Here is a tiny trained network, its code and every weight. The questions are about switching its units off for an input and a target symbol, where a switched-off unit gives its printed mean instead of its output.

import numpy as np


def w(rows, s, z=0):
    codes = np.array(rows[::2]) - 128.0
    scale = np.full(codes.shape[1], s)
    scale[-1] = z or s
    return codes * scale


def softmax(a):
    e = np.exp(a - a.max(-1, keepdims=True))
    return e / e.sum(-1, keepdims=True)


def log_softmax(a):
    a = a - a.max(-1, keepdims=True)
    return a - np.log(np.exp(a).sum(-1, keepdims=True))


def net(x, mask):
    ids = ['βεθξπφψ'.index(c) for c in x.split()]
    T = len(ids)
    res = E[ids] + P[:T]
    u = 0
    for l in range(3):
        r = res
        for j in range(3):
            rows = slice(4 * j, 4 * j + 4)
            q, k, v = (r @ M[l][rows].T for M in (Q, K, V))
            z = softmax(np.where(np.tri(T) > 0, q @ k.T / 4**0.5, -1e9)) @ v
            o = O[l][rows]
            res = res + np.where(mask[u + j], z, o[:, -1]) @ o[:, :-1]
        u += 3
    return log_softmax(res[-1] @ U[:, :-1].T + U[:, -1])


Q, K, V, O = {}, {}, {}, {}
E = w([
[95,4,198,122,148,51],'β',
[168,166,113,116,70,183],'ε',
[148,154,89,127,20,233],'θ',
[116,127,91,141,85,216],'ξ',
[121,92,163,169,140,8],'π',
[132,179,94,151,136,110],'φ',
[170,20,158,155,155,139],'ψ',
],0.018)
P = w([
[126,91,10,77,166,111],'0',
[168,158,177,124,128,182],'1',
[152,129,172,129,126,188],'2',
[153,114,176,132,125,197],'3',
[144,65,109,132,119,117],'4',
[166,99,110,138,88,129],'5',
[158,94,95,145,75,103],'6',
[131,122,112,154,89,95],'7',
],0.013)
Q[0] = w([
[183,122,107,112,157,105],'L0H1',
[97,174,168,130,93,93],'L0H1',
[151,108,131,83,58,69],'L0H1',
[68,82,115,96,123,104],'L0H1',
[76,2,67,109,183,114],'L0H2',
[133,194,215,203,167,187],'L0H2',
[128,53,124,86,66,60],'L0H2',
[178,91,152,176,151,140],'L0H2',
[178,102,101,186,154,176],'L0H3',
[65,70,133,147,148,150],'L0H3',
[50,119,128,67,168,98],'L0H3',
[174,143,176,134,121,109],'L0H3',
],0.0095)
K[0] = w([
[163,144,119,125,194,150],'L0H1',
[33,121,153,131,37,74],'L0H1',
[103,200,166,254,96,123],'L0H1',
[170,110,252,61,151,115],'L0H1',
[128,179,156,196,79,115],'L0H2',
[26,79,108,57,24,73],'L0H2',
[209,84,223,148,113,165],'L0H2',
[51,73,199,149,201,128],'L0H2',
[63,231,210,60,161,179],'L0H3',
[207,142,101,132,193,132],'L0H3',
[198,252,23,183,168,94],'L0H3',
[183,75,187,125,192,105],'L0H3',
],0.0067)
V[0] = w([
[218,79,153,186,210,222],'L0H1',
[86,77,176,162,236,144],'L0H1',
[120,235,89,83,216,195],'L0H1',
[181,114,212,147,171,99],'L0H1',
[67,100,123,254,138,67],'L0H2',
[70,97,116,6,237,81],'L0H2',
[97,125,42,128,196,124],'L0H2',
[140,155,102,8,88,2],'L0H2',
[174,100,110,43,199,133],'L0H3',
[137,76,146,191,162,148],'L0H3',
[215,170,140,69,167,127],'L0H3',
[42,90,129,52,165,144],'L0H3',
],0.0073)
O[0] = w([
[85,226,143,115,96,23,253],'L0H1',
[158,144,73,191,112,223,82],'L0H1',
[23,121,168,146,205,205,56],'L0H1',
[183,232,178,128,24,138,96],'L0H1',
[78,81,149,233,57,3,88],'L0H2',
[23,122,111,43,222,105,100],'L0H2',
[79,66,140,140,195,130,110],'L0H2',
[187,90,139,117,163,196,40],'L0H2',
[82,77,170,48,139,190,171],'L0H3',
[48,106,94,156,73,22,201],'L0H3',
[159,242,198,54,91,99,123],'L0H3',
[33,124,63,153,208,90,115],'L0H3',
],0.0056,0.0049)
Q[1] = w([
[95,182,93,54,129,176],'L1H1',
[91,213,98,100,154,105],'L1H1',
[199,159,167,255,41,18],'L1H1',
[141,191,79,149,165,188],'L1H1',
[198,95,192,163,51,168],'L1H2',
[91,211,81,21,25,65],'L1H2',
[76,77,226,188,95,30],'L1H2',
[124,121,112,151,234,131],'L1H2',
[154,105,100,83,101,109],'L1H3',
[59,122,103,133,167,96],'L1H3',
[137,57,102,168,112,181],'L1H3',
[187,52,89,185,182,46],'L1H3',
],0.0084)
K[1] = w([
[101,148,138,12,131,131],'L1H1',
[108,139,59,167,148,111],'L1H1',
[142,157,170,137,79,115],'L1H1',
[122,155,63,101,102,166],'L1H1',
[143,108,170,166,127,47],'L1H2',
[178,212,121,169,141,187],'L1H2',
[164,94,135,188,92,51],'L1H2',
[177,83,153,90,110,151],'L1H2',
[164,154,201,154,153,135],'L1H3',
[34,155,136,84,107,141],'L1H3',
[142,161,192,162,89,76],'L1H3',
[137,140,118,152,30,129],'L1H3',
],0.011)
V[1] = w([
[110,84,166,216,111,78],'L1H1',
[188,149,128,131,154,193],'L1H1',
[88,166,121,131,126,187],'L1H1',
[142,114,78,91,146,65],'L1H1',
[205,109,191,45,110,74],'L1H2',
[128,91,208,119,158,60],'L1H2',
[90,185,127,173,126,143],'L1H2',
[124,155,171,180,255,43],'L1H2',
[114,152,118,145,86,182],'L1H3',
[137,119,129,99,55,77],'L1H3',
[71,196,178,168,150,90],'L1H3',
[218,75,162,141,185,125],'L1H3',
],0.0091)
O[1] = w([
[34,47,142,183,112,206,208],'L1H1',
[170,135,174,105,170,120,29],'L1H1',
[109,218,134,187,155,86,2],'L1H1',
[89,161,142,28,156,229,220],'L1H1',
[156,206,234,182,195,127,239],'L1H2',
[159,127,170,201,106,81,196],'L1H2',
[79,158,61,124,43,101,39],'L1H2',
[65,74,192,3,156,116,78],'L1H2',
[124,72,93,72,56,155,66],'L1H3',
[189,127,203,160,145,107,195],'L1H3',
[209,114,111,66,152,71,13],'L1H3',
[80,160,82,132,228,40,192],'L1H3',
],0.0054,0.0056)
Q[2] = w([
[106,173,207,140,8,106],'L2H1',
[97,133,189,61,117,254],'L2H1',
[84,159,113,116,127,139],'L2H1',
[98,56,79,134,155,71],'L2H1',
[240,40,81,94,135,128],'L2H2',
[131,109,110,65,110,14],'L2H2',
[167,103,97,189,110,103],'L2H2',
[107,120,107,75,145,99],'L2H2',
[209,78,118,130,49,109],'L2H3',
[174,155,67,122,110,80],'L2H3',
[220,161,71,207,144,136],'L2H3',
[185,115,129,132,57,126],'L2H3',
],0.0078)
K[2] = w([
[179,46,128,216,100,22],'L2H1',
[98,155,51,150,211,133],'L2H1',
[180,199,128,125,109,160],'L2H1',
[3,189,183,71,145,91],'L2H1',
[151,203,136,103,35,158],'L2H2',
[216,102,119,157,102,161],'L2H2',
[183,120,127,152,96,78],'L2H2',
[129,169,126,150,195,165],'L2H2',
[101,22,137,90,37,95],'L2H3',
[144,70,132,139,32,93],'L2H3',
[191,127,180,94,48,192],'L2H3',
[126,195,190,193,108,160],'L2H3',
],0.0069)
V[2] = w([
[100,73,107,155,140,125],'L2H1',
[106,192,250,101,138,116],'L2H1',
[73,144,143,129,153,92],'L2H1',
[169,138,95,117,137,192],'L2H1',
[114,132,142,129,97,163],'L2H2',
[201,182,102,98,159,192],'L2H2',
[146,161,186,79,150,121],'L2H2',
[133,143,98,83,206,100],'L2H2',
[186,70,109,61,145,152],'L2H3',
[180,115,129,79,85,151],'L2H3',
[104,152,95,117,83,86],'L2H3',
[138,191,93,122,138,123],'L2H3',
],0.012)
O[2] = w([
[78,143,155,171,154,90,212],'L2H1',
[167,80,117,72,35,217,253],'L2H1',
[83,109,159,171,14,163,169],'L2H1',
[166,94,126,117,195,135,19],'L2H1',
[135,127,145,89,160,102,125],'L2H2',
[97,107,161,138,111,56,18],'L2H2',
[138,128,113,73,2,74,139],'L2H2',
[131,106,146,151,36,181,127],'L2H2',
[109,74,139,11,152,83,189],'L2H3',
[120,115,195,102,119,45,91],'L2H3',
[44,155,108,176,78,121,34],'L2H3',
[88,181,105,103,86,171,42],'L2H3',
],0.0075,0.0069)
U = w([
[59,197,101,122,121,140,94],'β',
[154,160,84,46,147,106,141],'ε',
[135,55,22,96,169,146,2],'θ',
[187,120,126,124,213,76,153],'ξ',
[144,93,202,151,163,138,87],'π',
[2,16,170,127,73,15,196],'φ',
[71,135,119,169,170,62,134],'ψ',
],0.0071,0.0072)

Each question gives the input, a string of symbols that net reads in full, and the target symbol t.
The units are the heads (4 rows each of Q, K, V and O). Each row of codes is followed by its name. A weight is (code - 128) times the scale printed after its matrix; where a second scale follows, it is the last column's (O and U).
mask holds one flag per head, layer by layer. A switched-off head (its flag False) gives its mean, the last column of its rows in O, instead of its output. The means were averaged over made-up inputs and are rounded, as every weight is.
A unit's drop is (log p(t) with every unit on - log p(t) with that unit switched off) / (log p(t) with every unit on - log p(t) with every unit switched off).
The circuit of an input: a set's keep is (log p(t) with only the set's units on - log p(t) with every unit switched off) / (log p(t) with every unit on - log p(t) with every unit switched off). Starting from all 9 units, units are removed one at a time, each time the one whose removal leaves the highest keep (on an exact tie, the one counted first), for as long as the keep stays at least 0.8.
units of the circuit, in order: the units of the circuit, biggest drop first
unit that matters most: the unit with the biggest drop
which heads matter: for each layer, one digit per head in row order, 1 if its drop is at least 0.15 and else 0, layers parted by /
input ξ θ φ φ, target ψ: units of the circuit, in order : [L2H1, L1H2, L0H1]
input ψ ψ φ, target β: unit that matters most : L0H1
input ψ ε ξ θ, target β: which heads matter : 000 / 010 / 001
input ψ β β ψ ξ ψ β, target ξ: which heads matter : 100 / 011 / 010
input ε ε ψ, target φ: units of the circuit, in order : [L2H2, L1H1]
input ε ξ φ, target ε: units of the circuit, in order : [L1H1, L0H2, L2H3]
input ε θ ψ ψ θ ε, target β: units of the circuit, in order : [L2H3, L1H2]
input ε ψ β ψ ε π π, target π: units of the circuit, in order : [L0H1, L1H2, L2H3]
input ε θ β θ, target ε: units of the circuit, in order : [L1H1, L2H1, L0H2]
input ψ ψ ψ ξ θ, target β: which heads matter : 010 / 010 / 001
input ψ β φ ξ, target β: units of the circuit, in order : [L0H1, L0H2, L2H3]
input θ θ φ, target ξ: units of the circuit, in order : [L2H1, L1H2]
input φ ξ θ β β ψ β θ, target θ: units of the circuit, in order : [L1H2, L2H2, L0H3, L0H1]
input π ψ φ ψ φ ε ψ, target ξ: unit that matters most : L0H1
input φ ε φ ε, target φ: units of the circuit, in order : [L1H2, L0H1, L0H2, L2H1]
input β π π π ψ β β, target ξ: units of the circuit, in order : [L2H2, L2H3, L0H2]
input ψ β π π ε ε β, target π: which heads matter : 110 / 110 / 011
input ψ β ψ β, target π: which heads matter : 100 / 011 / 011
input β φ θ ξ, target θ: units of the circuit, in order : [L0H2, L2H3, L1H2, L2H2]
input ψ π β β ψ φ ε, target θ: units of the circuit, in order : [L2H2, L0H3, L1H1]
input θ ψ ψ ψ ε, target β: units of the circuit, in order : [L0H1, L0H2, L2H3, L1H2]
input ξ π ψ, target φ: unit that matters most : L1H2
input β ψ φ φ φ θ, target φ: which heads matter : 110 / 010 / 100
input β φ ε φ ψ π θ, target φ: which heads matter : 011 / 010 / 100
input ε θ θ, target ε: which heads matter : 011 / 100 / 100
input θ ψ θ, target ξ: which heads matter : 010 / 010 / 100
input β φ ψ ε, target θ: unit that matters most : L0H2
